Here is a tiny trained network, its code and every weight. The questions are about switching its units off for an input and a target symbol, where a switched-off unit gives its printed mean instead of its output.

import numpy as np


def w(rows, s, z=0):
    codes = np.array(rows[::2]) - 128.0
    scale = np.full(codes.shape[1], s)
    scale[-1] = z or s
    return codes * scale


def norm(h):
    return h / np.sqrt((h * h).mean(-1, keepdims=True) + 1e-5)


def f(y):
    return y / 2 * (1 + np.tanh(0.7978845608 * (y + 0.044715 * y**3)))


def softmax(a):
    e = np.exp(a - a.max(-1, keepdims=True))
    return e / e.sum(-1, keepdims=True)


def log_softmax(a):
    a = a - a.max(-1, keepdims=True)
    return a - np.log(np.exp(a).sum(-1, keepdims=True))


def net(x, mask):
    ids = ['αζηθξπτ'.index(c) for c in x.split()]
    T = len(ids)
    res = E[ids] + P[:T]
    u = 0
    for l in range(2):
        r = norm(res)
        for j in range(2):
            rows = slice(2 * j, 2 * j + 2)
            q, k, v = (r @ M[l][rows].T for M in (Q, K, V))
            z = softmax(np.where(np.tri(T) > 0, q @ k.T / 2**0.5, -1e9)) @ v
            o = O[l][rows]
            res = res + np.where(mask[u + j], z, o[:, -1]) @ o[:, :-1]
        u += 2
        y = f(norm(res) @ A[l][:, :-1].T + A[l][:, -1])
        res = res + np.where(mask[u : u + 16], y, B[l][:, -1]) @ B[l][:, :-1]
        u += 16
    return log_softmax(norm(res)[-1] @ U[:, :-1].T + U[:, -1])


Q, K, V, O, A, B = {}, {}, {}, {}, {}, {}
E = w([
[99,122,144,12,183,137,118,127,179,65,149,189],'α',
[117,142,171,150,63,179,129,129,165,157,146,204],'ζ',
[90,92,85,102,151,100,3,94,179,133,157,149],'η',
[112,149,137,108,156,53,127,45,73,187,110,128],'θ',
[159,111,133,143,28,168,141,164,174,150,96,39],'ξ',
[130,148,67,137,115,101,115,129,105,85,88,158],'π',
[90,179,93,130,146,158,87,191,148,161,166,76],'τ',
],0.02)
P = w([
[155,68,185,35,167,17,125,227,183,195,93,64],'0',
[173,157,88,37,190,136,105,159,49,197,39,138],'1',
[231,140,161,135,113,61,80,221,95,2,152,100],'2',
[129,165,118,162,124,148,139,136,141,98,59,110],'3',
[86,132,122,123,80,153,124,116,39,154,113,113],'4',
[178,99,129,166,71,136,133,144,167,50,253,93],'5',
[74,138,91,134,108,198,205,45,135,156,155,97],'6',
[103,134,65,108,87,166,155,54,91,104,245,83],'7',
],0.0089)
Q[0] = w([
[144,143,135,104,97,131,148,121,82,72,209,101],'0.h0',
[122,136,95,75,106,152,134,125,150,117,123,142],'0.h0',
[92,165,154,191,185,124,140,102,223,100,45,113],'0.h1',
[76,108,31,76,123,254,132,69,107,212,50,133],'0.h1',
],0.008)
K[0] = w([
[68,134,90,72,94,160,160,118,116,154,122,128],'0.h0',
[126,102,114,136,140,146,115,132,175,93,178,161],'0.h0',
[254,154,165,97,128,101,50,164,89,119,159,137],'0.h1',
[170,145,78,166,153,100,190,93,211,130,172,126],'0.h1',
],0.0081)
V[0] = w([
[60,72,95,124,97,117,96,132,183,179,186,137],'0.h0',
[201,2,172,101,121,109,136,92,146,118,68,89],'0.h0',
[159,155,154,168,53,107,112,110,86,234,84,82],'0.h1',
[128,151,175,48,152,159,212,166,149,199,154,92],'0.h1',
],0.0056)
O[0] = w([
[48,94,133,198,96,175,160,220,66,81,50,118,195],'0.h0',
[109,111,1,171,246,101,129,125,165,173,198,208,128],'0.h0',
[88,204,102,67,129,52,190,140,215,85,125,130,3],'0.h1',
[133,173,191,245,166,104,122,83,154,119,87,38,169],'0.h1',
],0.0074,0.0052)
A[0] = w([
[133,163,48,141,100,150,79,192,152,139,207,116,47],'0.n0',
[148,171,74,232,140,74,89,182,129,144,88,67,149],'0.n1',
[186,157,80,228,61,75,165,41,66,92,59,180,190],'0.n2',
[161,75,190,28,141,173,158,34,166,89,179,189,165],'0.n3',
[151,130,194,227,25,142,211,172,232,188,95,201,255],'0.n4',
[113,33,179,148,124,140,34,138,182,206,177,143,189],'0.n5',
[122,110,129,202,175,117,173,209,48,130,125,102,81],'0.n6',
[184,201,141,89,127,162,102,176,92,247,194,104,239],'0.n7',
[206,99,135,65,89,109,141,152,87,35,29,163,118],'0.n8',
[125,175,111,27,100,125,220,127,136,168,127,137,47],'0.n9',
[120,69,190,68,160,99,169,187,100,121,2,107,185],'0.n10',
[153,195,185,158,112,130,176,133,166,167,124,47,70],'0.n11',
[67,100,106,205,101,39,111,137,153,98,185,91,159],'0.n12',
[80,180,147,107,75,115,241,127,119,80,128,218,72],'0.n13',
[150,248,221,120,203,175,131,182,120,125,147,109,94],'0.n14',
[205,120,167,140,105,142,49,41,129,148,109,72,211],'0.n15',
],0.0062,0.0033)
B[0] = w([
[109,91,55,113,143,145,156,109,84,200,122,117,157],'0.n0',
[140,101,76,99,208,108,140,107,133,124,72,91,183],'0.n1',
[33,98,115,124,154,79,223,126,144,71,148,72,172],'0.n2',
[62,158,170,126,143,126,122,152,89,148,154,23,255],'0.n3',
[167,148,59,61,157,114,129,136,78,37,106,146,169],'0.n4',
[146,204,175,121,176,134,112,104,115,61,76,66,233],'0.n5',
[143,62,138,194,173,52,100,168,155,73,143,106,134],'0.n6',
[111,1,145,102,113,98,143,172,145,93,126,150,173],'0.n7',
[153,132,100,164,21,102,178,168,176,130,131,142,178],'0.n8',
[127,209,124,198,113,71,161,160,120,134,185,160,127],'0.n9',
[95,209,156,174,118,90,141,209,142,108,90,153,184],'0.n10',
[148,122,102,89,78,147,79,105,116,90,107,180,148],'0.n11',
[100,175,110,50,127,167,87,94,127,178,132,124,158],'0.n12',
[51,112,135,133,77,142,73,141,200,120,141,157,146],'0.n13',
[99,49,45,153,49,120,45,155,155,151,141,135,164],'0.n14',
[131,168,216,77,64,67,218,109,120,111,72,139,181],'0.n15',
],0.0065,0.0073)
Q[1] = w([
[146,123,123,117,66,99,96,119,72,82,207,59],'1.h0',
[32,159,97,92,127,198,160,130,78,122,54,74],'1.h0',
[32,102,146,27,18,108,53,85,131,17,110,107],'1.h1',
[170,143,131,147,133,90,77,156,107,255,186,112],'1.h1',
],0.0078)
K[1] = w([
[2,133,148,158,67,228,156,96,33,172,124,99],'1.h0',
[154,72,177,169,99,192,165,53,204,114,189,128],'1.h0',
[106,157,86,168,73,236,189,46,54,146,213,69],'1.h1',
[110,80,142,93,175,90,155,198,158,75,75,242],'1.h1',
],0.0063)
V[1] = w([
[232,140,70,178,103,109,2,62,8,164,29,55],'1.h0',
[205,152,101,81,121,249,70,49,192,103,141,196],'1.h0',
[144,118,24,165,107,157,39,141,98,255,166,15],'1.h1',
[36,149,196,87,149,41,70,36,93,201,171,141],'1.h1',
],0.0053)
O[1] = w([
[86,159,101,69,118,131,126,138,86,204,255,64,96],'1.h0',
[68,97,166,76,154,112,104,195,77,137,118,101,3],'1.h0',
[164,224,163,130,91,186,136,128,89,167,128,96,105],'1.h1',
[154,85,83,187,112,81,147,164,149,146,177,99,170],'1.h1',
],0.0098,0.0043)
A[1] = w([
[122,107,142,167,114,146,122,235,137,89,60,147,175],'1.n0',
[118,53,114,109,96,153,220,233,115,170,151,169,187],'1.n1',
[176,91,138,137,89,66,228,57,127,204,190,203,109],'1.n2',
[148,118,135,211,95,168,8,164,122,123,131,121,81],'1.n3',
[193,47,130,150,88,179,179,96,91,98,140,112,104],'1.n4',
[118,84,155,28,207,90,165,2,104,153,138,130,113],'1.n5',
[96,166,79,156,3,123,64,147,113,138,109,209,62],'1.n6',
[177,164,204,113,156,109,92,54,173,206,145,115,3],'1.n7',
[137,129,194,80,121,39,180,75,69,214,134,122,22],'1.n8',
[151,133,243,165,70,198,166,132,176,128,131,208,31],'1.n9',
[77,140,105,120,66,171,93,107,111,176,217,95,240],'1.n10',
[146,59,134,172,192,158,139,53,37,102,164,83,128],'1.n11',
[127,29,54,107,172,119,76,152,168,156,117,152,159],'1.n12',
[183,157,182,95,82,140,107,139,149,142,128,237,103],'1.n13',
[62,91,26,169,169,79,95,134,116,184,152,166,132],'1.n14',
[64,52,160,104,135,95,159,115,187,93,143,202,185],'1.n15',
],0.007,0.0037)
B[1] = w([
[128,87,149,195,67,150,129,140,121,117,174,112,253],'1.n0',
[83,127,99,120,96,119,27,204,136,74,145,131,158],'1.n1',
[156,68,130,175,81,183,2,168,25,137,149,180,150],'1.n2',
[121,35,105,85,131,238,133,94,84,113,120,182,180],'1.n3',
[118,110,93,182,130,80,82,149,107,97,116,122,149],'1.n4',
[122,161,152,132,86,92,95,171,99,43,55,163,163],'1.n5',
[111,188,65,127,162,149,168,54,120,211,166,64,147],'1.n6',
[137,171,207,177,144,35,160,163,161,22,109,122,129],'1.n7',
[112,121,220,102,144,178,77,152,64,117,88,54,133],'1.n8',
[171,169,107,105,101,161,100,168,128,92,43,156,142],'1.n9',
[169,154,81,144,72,130,122,131,120,126,78,181,230],'1.n10',
[95,142,140,109,150,61,100,41,130,30,113,104,182],'1.n11',
[106,211,198,139,56,90,111,143,142,111,76,158,197],'1.n12',
[89,153,152,150,150,19,106,170,173,48,11,111,127],'1.n13',
[56,68,100,164,147,130,158,100,152,84,163,88,176],'1.n14',
[114,186,88,167,86,131,59,117,52,180,135,171,239],'1.n15',
],0.0078,0.0058)
U = w([
[72,131,169,116,125,92,139,180,151,87,113,111,254],'α',
[164,131,113,105,83,158,112,120,117,124,119,254,93],'ζ',
[102,92,110,119,130,189,117,154,108,136,182,114,77],'η',
[68,151,134,51,184,137,124,50,143,136,153,124,134],'θ',
[162,164,178,108,97,139,184,142,124,155,105,96,121],'ξ',
[109,128,99,155,115,102,184,92,154,127,170,157,47],'π',
[149,66,162,159,168,128,138,104,94,105,96,140,117],'τ',
],0.0093,0.0031)

Each question gives the input, a string of symbols that net reads in full, and the target symbol t.
The units are the heads (2 rows each of Q, K, V and O) and the neurons (one row each of A and B). Each row of codes is followed by its name. A weight is (code - 128) times the scale printed after its matrix; where a second scale follows, it is the last column's (O, A, B and U).
mask holds one flag per unit, layer by layer, with each layer's heads first. A switched-off unit (its flag False) gives its mean, the last column of its rows in O or B, instead of its output. The means were averaged over made-up inputs and are rounded, as every weight is.
A unit's drop is (log p(t) with every unit on - log p(t) with that unit switched off) / (log p(t) with every unit on - log p(t) with every unit switched off).
The circuit of an input: a set's keep is (log p(t) with only the set's units on - log p(t) with every unit switched off) / (log p(t) with every unit on - log p(t) with every unit switched off). Starting from the 12 units with the biggest drops (on a tie, the unit counted first), units are removed one at a time, each time the one whose removal leaves the highest keep (on an exact tie, the one counted first), for as long as the keep stays at least 0.8.
units of the circuit, in order: the units of the circuit, biggest drop first
k most important neurons of layer l: the k neurons of layer l with the biggest drops, biggest first
heads that matter: for each layer, one digit per head in row order, 1 if its drop is at least 0.15 and else 0, layers parted by /
drop of u: that unit's drop, to one decimal
input η η η, target η: units of the circuit, in order : (1.h0)
input η α η π π, target π: heads that matter : 00 / 00
input η ξ θ τ τ η, target ξ: units of the circuit, in order : (1.h1; 0.n15)
input α τ η α α π π τ, target ζ: units of the circuit, in order : (1.n10; 0.n3)
input π α π η α π η, target ζ: heads that matter : 01 / 00
input ζ π θ, target ζ: heads that matter : 01 / 11
input α ζ η α η α η α, target η: heads that matter : 10 / 11
input η ξ η τ, target η: 2 most important neurons of layer 1 : (1.n14; 1.n5)
input η α η η, target η: heads that matter : 11 / 11
input α α η ξ α τ, target τ: heads that matter : 01 / 00
input α α α ξ ζ α θ α, target π: heads that matter : 01 / 01
input π α τ η α ξ, target τ: 2 most important neurons of layer 1 : (1.n4; 1.n12)
input η ξ α ξ η ζ θ, target α: heads that matter : 00 / 10
input π η π α ξ π α, target ζ: units of the circuit, in order : (1.n15)
input α π τ, target ζ: 2 most important neurons of layer 1 : (1.n12; 1.n10)
input τ α η π α π α, target ζ: heads that matter : 01 / 10
input η ξ α η α θ α α, target τ: heads that matter : 01 / 10
input π ξ α ξ π, target π: heads that matter : 01 / 00
input α α ζ, target τ: heads that matter : 01 / 00
input ξ τ η π α η, target τ: 3 most important neurons of layer 0 : (0.n5; 0.n3; 0.n13)
input ξ π η, target θ: heads that matter : 00 / 00
input η α η, target θ: 2 most important neurons of layer 0 : (0.n12; 0.n5)
input α η π τ α α α θ, target τ: most important neuron of layer 1 : (1.n2)
input ξ ζ α η α α α η, target τ: drop of 1.h1 : 0.2
input α θ ζ, target π: drop of 0.h1 : 0.4
input α θ α, target π: drop of 1.n10 : 0.0
input α ξ α α ξ π, target θ: drop of 0.n3 : -0.1
input α η α, target η: most important neuron of layer 0 : (0.n15)
